Here is a tiny trained network, its code and every weight. The questions are about switching its units off for an input and a target symbol, where a switched-off unit gives its printed mean instead of its output.

import numpy as np


def w(rows, s, z=0):
    codes = np.array(rows[::2]) - 128.0
    scale = np.full(codes.shape[1], s)
    scale[-1] = z or s
    return codes * scale


def norm(h):
    return h / np.sqrt((h * h).mean(-1, keepdims=True) + 1e-5)


def softmax(a):
    e = np.exp(a - a.max(-1, keepdims=True))
    return e / e.sum(-1, keepdims=True)


def log_softmax(a):
    a = a - a.max(-1, keepdims=True)
    return a - np.log(np.exp(a).sum(-1, keepdims=True))


def net(x, mask):
    ids = ['αβγδεπστ'.index(c) for c in x.split()]
    T = len(ids)
    res = E[ids] + P[:T]
    u = 0
    for l in range(3):
        r = norm(res)
        for j in range(2):
            rows = slice(3 * j, 3 * j + 3)
            q, k, v = (r @ M[l][rows].T for M in (Q, K, V))
            z = softmax(np.where(np.tri(T) > 0, q @ k.T / 3**0.5, -1e9)) @ v
            o = O[l][rows]
            res = res + np.where(mask[u + j], z, o[:, -1]) @ o[:, :-1]
        u += 2
    return log_softmax(norm(res)[-1] @ U[:, :-1].T + U[:, -1])


Q, K, V, O = {}, {}, {}, {}
E = w([
[165,103,128],'α',
[114,182,73],'β',
[127,71,233],'γ',
[124,38,91],'δ',
[160,233,1],'ε',
[108,184,65],'π',
[58,92,133],'σ',
[148,172,44],'τ',
],0.018)
P = w([
[58,182,16],'0',
[63,181,10],'1',
[79,212,2],'2',
[69,187,38],'3',
[64,172,53],'4',
[50,159,74],'5',
[50,156,93],'6',
[65,154,72],'7',
[69,174,64],'8',
],0.0034)
Q[0] = w([
[116,104,175],'0.h1',
[81,112,187],'0.h1',
[41,135,110],'0.h1',
[183,84,76],'0.h2',
[68,132,246],'0.h2',
[156,186,142],'0.h2',
],0.012)
K[0] = w([
[130,75,132],'0.h1',
[160,137,217],'0.h1',
[247,130,142],'0.h1',
[132,55,139],'0.h2',
[61,154,159],'0.h2',
[171,175,138],'0.h2',
],0.013)
V[0] = w([
[254,80,202],'0.h1',
[120,62,86],'0.h1',
[245,162,98],'0.h1',
[80,208,156],'0.h2',
[163,136,80],'0.h2',
[238,221,191],'0.h2',
],0.0067)
O[0] = w([
[123,26,146,4],'0.h1',
[179,165,147,149],'0.h1',
[107,179,18,193],'0.h1',
[158,2,50,62],'0.h2',
[100,177,103,207],'0.h2',
[62,155,127,83],'0.h2',
],0.0052,0.0037)
Q[1] = w([
[69,253,80],'1.h1',
[131,149,72],'1.h1',
[133,205,126],'1.h1',
[156,217,133],'1.h2',
[117,235,50],'1.h2',
[117,124,184],'1.h2',
],0.012)
K[1] = w([
[139,43,68],'1.h1',
[111,2,174],'1.h1',
[119,69,58],'1.h1',
[197,140,208],'1.h2',
[149,191,177],'1.h2',
[153,51,121],'1.h2',
],0.013)
V[1] = w([
[126,189,177],'1.h1',
[131,123,111],'1.h1',
[108,38,63],'1.h1',
[194,74,113],'1.h2',
[153,186,161],'1.h2',
[254,244,227],'1.h2',
],0.0076)
O[1] = w([
[124,175,149,56],'1.h1',
[140,92,140,165],'1.h1',
[165,53,56,219],'1.h1',
[139,70,80,8],'1.h2',
[157,163,175,230],'1.h2',
[152,122,254,248],'1.h2',
],0.0085,0.0014)
Q[2] = w([
[63,144,248],'2.h1',
[199,115,119],'2.h1',
[143,139,156],'2.h1',
[68,69,94],'2.h2',
[121,58,223],'2.h2',
[21,111,100],'2.h2',
],0.014)
K[2] = w([
[202,114,166],'2.h1',
[97,79,72],'2.h1',
[100,105,153],'2.h1',
[127,51,177],'2.h2',
[250,153,210],'2.h2',
[112,55,137],'2.h2',
],0.015)
V[2] = w([
[81,108,183],'2.h1',
[242,187,137],'2.h1',
[74,155,3],'2.h1',
[31,2,145],'2.h2',
[162,81,154],'2.h2',
[168,220,63],'2.h2',
],0.009)
O[2] = w([
[114,219,164,71],'2.h1',
[250,114,177,179],'2.h1',
[122,52,54,233],'2.h1',
[109,98,2,24],'2.h2',
[128,150,89,66],'2.h2',
[101,84,235,255],'2.h2',
],0.0097,0.0055)
U = w([
[143,199,175,254],'α',
[59,93,141,54],'β',
[43,227,76,189],'γ',
[152,127,75,119],'δ',
[255,192,68,34],'ε',
[12,77,134,78],'π',
[79,139,56,141],'σ',
[225,21,107,94],'τ',
],0.012,0.0056)

Each question gives the input, a string of symbols that net reads in full, and the target symbol t.
The units are the heads (3 rows each of Q, K, V and O). Each row of codes is followed by its name. A weight is (code - 128) times the scale printed after its matrix; where a second scale follows, it is the last column's (O and U).
mask holds one flag per head, layer by layer. A switched-off head (its flag False) gives its mean, the last column of its rows in O, instead of its output. The means were averaged over made-up inputs and are rounded, as every weight is.
A unit's drop is (log p(t) with every unit on - log p(t) with that unit switched off) / (log p(t) with every unit on - log p(t) with every unit switched off).
The circuit of an input: a set's keep is (log p(t) with only the set's units on - log p(t) with every unit switched off) / (log p(t) with every unit on - log p(t) with every unit switched off). Starting from all 6 units, units are removed one at a time, each time the one whose removal leaves the highest keep (on an exact tie, the one counted first), for as long as the keep stays at least 0.8.
units of the circuit, in order: the units of the circuit, biggest drop first
most important unit: the unit with the biggest drop
heads that matter: for each layer, one digit per head in row order, 1 if its drop is at least 0.15 and else 0, layers parted by /
drop when u is switched off: that unit's drop, to one decimal
input τ γ τ τ δ τ τ α π, target τ: units of the circuit, in order => (1.h1)
input τ γ α τ τ τ α τ π, target α: heads that matter => 00 / 00 / 00
input γ τ τ α τ σ δ, target σ: heads that matter => 00 / 00 / 01
input δ α τ τ γ α α τ τ, target α: units of the circuit, in order => (1.h2; 0.h2)
input τ α α τ τ τ γ σ, target σ: heads that matter => 10 / 00 / 01
input γ γ τ γ γ, target γ: units of the circuit, in order => (2.h1; 2.h2; 0.h1)
input γ τ τ τ τ σ τ β, target σ: heads that matter => 00 / 00 / 00
input τ τ π α π, target α: heads that matter => 00 / 01 / 00
input τ τ τ δ α τ τ α π, target τ: heads that matter => 00 / 10 / 10
input σ τ γ ε γ τ, target σ: heads that matter => 01 / 01 / 00
input τ τ τ ε π, target π: units of the circuit, in order => (2.h2; 2.h1; 0.h2)
input τ δ α γ α τ δ γ β, target π: heads that matter => 11 / 11 / 10
input τ α α τ α, target α: units of the circuit, in order => (0.h2; 1.h2)
input α τ β, target α: most important unit => 0.h2
input τ π τ γ γ τ γ, target γ: units of the circuit, in order => (2.h1; 2.h2; 0.h2)
input δ τ γ π γ γ γ, target σ: heads that matter => 00 / 01 / 01
input γ τ π ε β σ τ, target σ: heads that matter => 00 / 00 / 00
input τ ε γ τ τ, target τ: heads that matter => 01 / 00 / 11
input τ π τ γ ε σ, target σ: heads that matter => 00 / 00 / 01
input α τ τ τ τ τ τ, target α: units of the circuit, in order => (2.h2)
input σ τ π γ τ τ π β, target σ: drop when 0.h2 is switched off => 1.1
input ε τ σ σ π τ τ γ π, target σ: drop when 2.h1 is switched off => 0.1
input σ τ τ π, target σ: drop when 0.h2 is switched off => 0.5
